Below is a small trained network, with its code and all its weights. Each question gives an input and a target symbol and asks what happens when units are switched off, that is, made to give their printed mean instead of their output.

import numpy as np


def w(rows, s, z=0):
    codes = np.array(rows[::2]) - 128.0
    scale = np.full(codes.shape[1], s)
    scale[-1] = z or s
    return codes * scale


def norm(h):
    return h / np.sqrt((h * h).mean(-1, keepdims=True) + 1e-5)


def f(y):
    return np.maximum(y, 0)


def softmax(a):
    e = np.exp(a - a.max(-1, keepdims=True))
    return e / e.sum(-1, keepdims=True)


def log_softmax(a):
    a = a - a.max(-1, keepdims=True)
    return a - np.log(np.exp(a).sum(-1, keepdims=True))


def net(x, mask):
    ids = ['ΣΦΨαθτ'.index(c) for c in x.split()]
    T = len(ids)
    res = E[ids] + P[:T]
    u = 0
    for l in range(3):
        q, k, v = (norm(res) @ M[l].T for M in (Q, K, V))
        z = softmax(np.where(np.tri(T) > 0, q @ k.T / 2**0.5, -1e9)) @ v
        res = res + np.where(mask[u], z, O[l][:, -1]) @ O[l][:, :-1]
        u += 1
        y = f(norm(res) @ A[l][:, :-1].T + A[l][:, -1])
        res = res + np.where(mask[u : u + 4], y, B[l][:, -1]) @ B[l][:, :-1]
        u += 4
    return log_softmax(norm(res)[-1] @ U[:, :-1].T + U[:, -1])


Q, K, V, O, A, B = {}, {}, {}, {}, {}, {}
E = w([
[131,63,104],'Σ',
[128,28,42],'Φ',
[92,213,103],'Ψ',
[196,95,90],'α',
[148,174,79],'θ',
[12,79,200],'τ',
],0.011)
P = w([
[206,1,208],'0',
[59,40,72],'1',
[38,80,64],'2',
[84,15,80],'3',
[79,120,114],'4',
[169,140,205],'5',
[130,140,144],'6',
],0.0061)
Q[0] = w([
[121,36,86],'0.h0',
[154,254,116],'0.h0',
],0.0066)
K[0] = w([
[46,84,92],'0.h0',
[254,133,88],'0.h0',
],0.005)
V[0] = w([
[2,127,27],'0.h0',
[101,85,154],'0.h0',
],0.0083)
O[0] = w([
[243,204,255,252],'0.h0',
[129,135,187,218],'0.h0',
],0.0077,0.0043)
A[0] = w([
[180,113,152,6],'0.n0',
[95,167,2,177],'0.n1',
[207,206,174,95],'0.n2',
[212,73,134,189],'0.n3',
],0.0068,0.0016)
B[0] = w([
[198,51,130,169],'0.n0',
[192,237,176,153],'0.n1',
[81,105,2,210],'0.n2',
[190,110,164,253],'0.n3',
],0.0054,0.0048)
Q[1] = w([
[245,104,2],'1.h0',
[156,104,229],'1.h0',
],0.0049)
K[1] = w([
[2,152,151],'1.h0',
[156,132,28],'1.h0',
],0.0057)
V[1] = w([
[255,220,174],'1.h0',
[95,205,22],'1.h0',
],0.0057)
O[1] = w([
[158,254,103,75],'1.h0',
[74,180,76,1],'1.h0',
],0.009,0.004)
A[1] = w([
[184,254,118,121],'1.n0',
[177,184,29,254],'1.n1',
[50,151,33,56],'1.n2',
[80,185,149,250],'1.n3',
],0.0073,0.0014)
B[1] = w([
[115,1,132,254],'1.n0',
[72,109,165,233],'1.n1',
[174,87,126,161],'1.n2',
[166,1,119,207],'1.n3',
],0.0086,0.0019)
Q[2] = w([
[184,93,234],'2.h0',
[239,1,175],'2.h0',
],0.0093)
K[2] = w([
[153,245,253],'2.h0',
[135,253,227],'2.h0',
],0.0066)
V[2] = w([
[193,163,57],'2.h0',
[254,38,69],'2.h0',
],0.009)
O[2] = w([
[179,103,75,25],'2.h0',
[144,254,11,254],'2.h0',
],0.0091,0.0066)
A[2] = w([
[182,51,174,253],'2.n0',
[3,68,34,92],'2.n1',
[242,212,15,214],'2.n2',
[47,230,233,110],'2.n3',
],0.0063,0.0023)
B[2] = w([
[109,156,225,230],'2.n0',
[57,173,122,174],'2.n1',
[204,76,75,254],'2.n2',
[255,8,176,157],'2.n3',
],0.0055,0.0062)
U = w([
[91,2,105,254],'Σ',
[163,166,171,221],'Φ',
[48,161,101,53],'Ψ',
[114,142,91,36],'α',
[64,207,104,87],'θ',
[78,129,246,143],'τ',
],0.0075,0.0035)

Each question gives the input, a string of symbols that net reads in full, and the target symbol t.
The units are the heads (2 rows each of Q, K, V and O) and the neurons (one row each of A and B). Each row of codes is followed by its name. A weight is (code - 128) times the scale printed after its matrix; where a second scale follows, it is the last column's (O, A, B and U).
mask holds one flag per unit, layer by layer, with each layer's heads first. A switched-off unit (its flag False) gives its mean, the last column of its rows in O or B, instead of its output. The means were averaged over made-up inputs and are rounded, as every weight is.
A unit's drop is (log p(t) with every unit on - log p(t) with that unit switched off) / (log p(t) with every unit on - log p(t) with every unit switched off).
The circuit of an input: a set's keep is (log p(t) with only the set's units on - log p(t) with every unit switched off) / (log p(t) with every unit on - log p(t) with every unit switched off). Starting from the 12 units with the biggest drops (on a tie, the unit counted first), units are removed one at a time, each time the one whose removal leaves the highest keep (on an exact tie, the one counted first), for as long as the keep stays at least 0.8.
circuit, biggest first: the units of the circuit, biggest drop first
k most important neurons: the k neurons with the biggest drops, biggest first
top k neurons in layer l: the k neurons of layer l with the biggest drops, biggest first
drop of u: that unit's drop, to one decimal
input Σ Σ Σ θ τ Ψ θ, target τ: circuit, biggest first	1.n0, 2.h0, 2.n2
input τ τ θ, target τ: circuit, biggest first	2.h0
input Σ τ Σ Σ Σ θ, target Σ: 2 most important neurons	0.n1, 1.n0
input Ψ Σ τ α, target τ: circuit, biggest first	2.h0, 0.h0, 2.n2
input α τ Σ τ α, target τ: circuit, biggest first	2.h0, 0.n2, 0.h0, 2.n2
input Φ τ Ψ, target τ: top 2 neurons in layer 2	2.n2, 2.n0
input τ Φ Σ Σ, target Φ: top 2 neurons in layer 0	0.n2, 0.n3
input Ψ τ Σ τ Σ θ, target Σ: 2 most important neurons	0.n1, 0.n3
input τ τ Ψ, target Σ: top 2 neurons in layer 1	1.n0, 1.n3
input τ Σ Σ, target τ: top 2 neurons in layer 0	0.n1, 0.n0
input Σ Σ Σ Φ τ Φ Φ, target τ: drop of 2.h0	0.6
input τ τ τ Φ, target τ: drop of 2.n2	0.1
input Σ Σ Σ, target Φ: drop of 2.h0	0.0
input α τ Ψ, target τ: most important neuron	0.n1
